Below is a small trained network, with its code and all its weights. Each question gives an input and a target symbol and asks what happens when units are switched off, that is, made to give their printed mean instead of their output.

import numpy as np


def w(rows, s, z=0):
    codes = np.array(rows[::2]) - 128.0
    scale = np.full(codes.shape[1], s)
    scale[-1] = z or s
    return codes * scale


def f(y):
    return np.maximum(y, 0)


def softmax(a):
    e = np.exp(a - a.max(-1, keepdims=True))
    return e / e.sum(-1, keepdims=True)


def log_softmax(a):
    a = a - a.max(-1, keepdims=True)
    return a - np.log(np.exp(a).sum(-1, keepdims=True))


def net(x, mask):
    ids = ['αεηλξπψω'.index(c) for c in x.split()]
    T = len(ids)
    res = E[ids] + P[:T]
    u = 0
    for l in range(2):
        q, k, v = (res @ M[l].T for M in (Q, K, V))
        z = softmax(np.where(np.tri(T) > 0, q @ k.T / 4**0.5, -1e9)) @ v
        res = res + np.where(mask[u], z, O[l][:, -1]) @ O[l][:, :-1]
        u += 1
        y = f(res @ A[l][:, :-1].T + A[l][:, -1])
        res = res + np.where(mask[u : u + 4], y, B[l][:, -1]) @ B[l][:, :-1]
        u += 4
    return log_softmax(res[-1] @ U[:, :-1].T + U[:, -1])


Q, K, V, O, A, B = {}, {}, {}, {}, {}, {}
E = w([
[112,181,80],'α',
[74,173,142],'ε',
[78,87,93],'η',
[244,253,79],'λ',
[111,37,34],'ξ',
[114,242,114],'π',
[92,119,50],'ψ',
[198,144,55],'ω',
],0.014)
P = w([
[23,176,2],'0',
[199,135,82],'1',
[190,124,64],'2',
[171,161,98],'3',
[174,160,63],'4',
[161,154,61],'5',
[167,147,39],'6',
[155,178,72],'7',
[147,165,69],'8',
[144,202,59],'9',
],0.0071)
Q[0] = w([
[82,158,86],'L0H1',
[164,108,117],'L0H1',
[119,117,248],'L0H1',
[105,159,32],'L0H1',
],0.018)
K[0] = w([
[55,187,75],'L0H1',
[191,130,99],'L0H1',
[177,81,240],'L0H1',
[2,189,12],'L0H1',
],0.0068)
V[0] = w([
[121,54,24],'L0H1',
[106,245,172],'L0H1',
[2,53,70],'L0H1',
[224,183,80],'L0H1',
],0.011)
O[0] = w([
[137,233,181,233],'L0H1',
[67,81,2,147],'L0H1',
[82,166,194,253],'L0H1',
[165,170,83,157],'L0H1',
],0.008,0.012)
A[0] = w([
[167,128,189,2],'L0N1',
[179,132,159,255],'L0N2',
[101,3,121,144],'L0N3',
[116,197,106,90],'L0N4',
],0.0073,0.0022)
B[0] = w([
[243,122,113,143],'L0N1',
[101,124,62,165],'L0N2',
[117,189,122,134],'L0N3',
[185,3,174,255],'L0N4',
],0.0044,0.0082)
Q[1] = w([
[152,174,156],'L1H1',
[162,114,120],'L1H1',
[72,185,140],'L1H1',
[255,120,96],'L1H1',
],0.0094)
K[1] = w([
[120,186,173],'L1H1',
[162,152,138],'L1H1',
[49,156,137],'L1H1',
[255,183,88],'L1H1',
],0.01)
V[1] = w([
[167,90,48],'L1H1',
[22,1,185],'L1H1',
[147,182,218],'L1H1',
[133,121,217],'L1H1',
],0.0095)
O[1] = w([
[148,198,198,75],'L1H1',
[93,192,2,8],'L1H1',
[152,25,88,183],'L1H1',
[154,42,39,116],'L1H1',
],0.01,0.013)
A[1] = w([
[105,224,188,167],'L1N1',
[31,75,150,254],'L1N2',
[183,89,1,89],'L1N3',
[138,171,223,128],'L1N4',
],0.0079,0.0087)
B[1] = w([
[89,99,136,250],'L1N1',
[252,249,96,211],'L1N2',
[47,54,134,198],'L1N3',
[122,106,137,248],'L1N4',
],0.012,0.015)
U = w([
[170,236,134,254],'α',
[5,98,47,138],'ε',
[254,175,37,192],'η',
[9,172,105,16],'λ',
[74,71,159,41],'ξ',
[87,50,135,94],'π',
[80,221,31,180],'ψ',
[201,128,183,8],'ω',
],0.0073,0.0041)

Each question gives the input, a string of symbols that net reads in full, and the target symbol t.
The units are the heads (4 rows each of Q, K, V and O) and the neurons (one row each of A and B). Each row of codes is followed by its name. A weight is (code - 128) times the scale printed after its matrix; where a second scale follows, it is the last column's (O, A, B and U).
mask holds one flag per unit, layer by layer, with each layer's heads first. A switched-off unit (its flag False) gives its mean, the last column of its rows in O or B, instead of its output. The means were averaged over made-up inputs and are rounded, as every weight is.
A unit's drop is (log p(t) with every unit on - log p(t) with that unit switched off) / (log p(t) with every unit on - log p(t) with every unit switched off).
The circuit of an input: a set's keep is (log p(t) with only the set's units on - log p(t) with every unit switched off) / (log p(t) with every unit on - log p(t) with every unit switched off). Starting from all 10 units, units are removed one at a time, each time the one whose removal leaves the highest keep (on an exact tie, the one counted first), for as long as the keep stays at least 0.8.
circuit, biggest first: the units of the circuit, biggest drop first
unit that matters most: the unit with the biggest drop
k most important neurons: the k neurons with the biggest drops, biggest first
k most important neurons of layer l: the k neurons of layer l with the biggest drops, biggest first
drop of u: that unit's drop, to one decimal
input π α ξ α α α λ ψ ω α, target λ: circuit, biggest first	L0H1, L1H1, L1N1
input λ ψ α, target ξ: unit that matters most	L1N1
input λ ξ ω α ξ η ψ ε π, target ξ: circuit, biggest first	L0H1, L1H1, L1N1, L1N2
input ε ξ ψ ε, target ψ: circuit, biggest first	L1H1, L0H1
input ε α λ π π, target ψ: circuit, biggest first	L0H1, L1H1
input α α α λ η π ξ λ ξ, target α: circuit, biggest first	L1H1, L0H1, L1N3
input α α α, target α: circuit, biggest first	L1H1, L0H1
input ω ε π ξ, target ω: circuit, biggest first	L0H1, L1H1
input ε η α ξ ξ ψ ψ η λ, target ω: 2 most important neurons	L1N3, L1N1
input ψ η ψ ε α, target η: circuit, biggest first	L1H1, L1N1, L1N2, L0H1
input ψ ξ η ξ, target η: circuit, biggest first	L1N2, L1H1, L0H1
input λ λ ω α η, target ξ: 3 most important neurons	L1N1, L1N2, L1N4
input ω α ψ α π ε, target ω: circuit, biggest first	L1H1, L0H1
input η η α η ω λ ψ, target ε: unit that matters most	L1H1
input ω α ψ λ ψ α, target ω: circuit, biggest first	L1H1, L0H1
input ω ψ λ ξ α ξ η, target ω: circuit, biggest first	L0H1, L1H1
input ψ η ψ ε η λ ω α ω ψ, target η: 3 most important neurons of layer 1	L1N2, L1N1, L1N4
input η ψ ξ α ω α ω ψ, target ε: drop of L1N3	1.6
input ω ψ ω λ π, target ω: drop of L0H1	0.4
input ω ψ λ ψ ψ, target ω: drop of L0H1	0.9
input ξ π α, target π: unit that matters most	L0H1
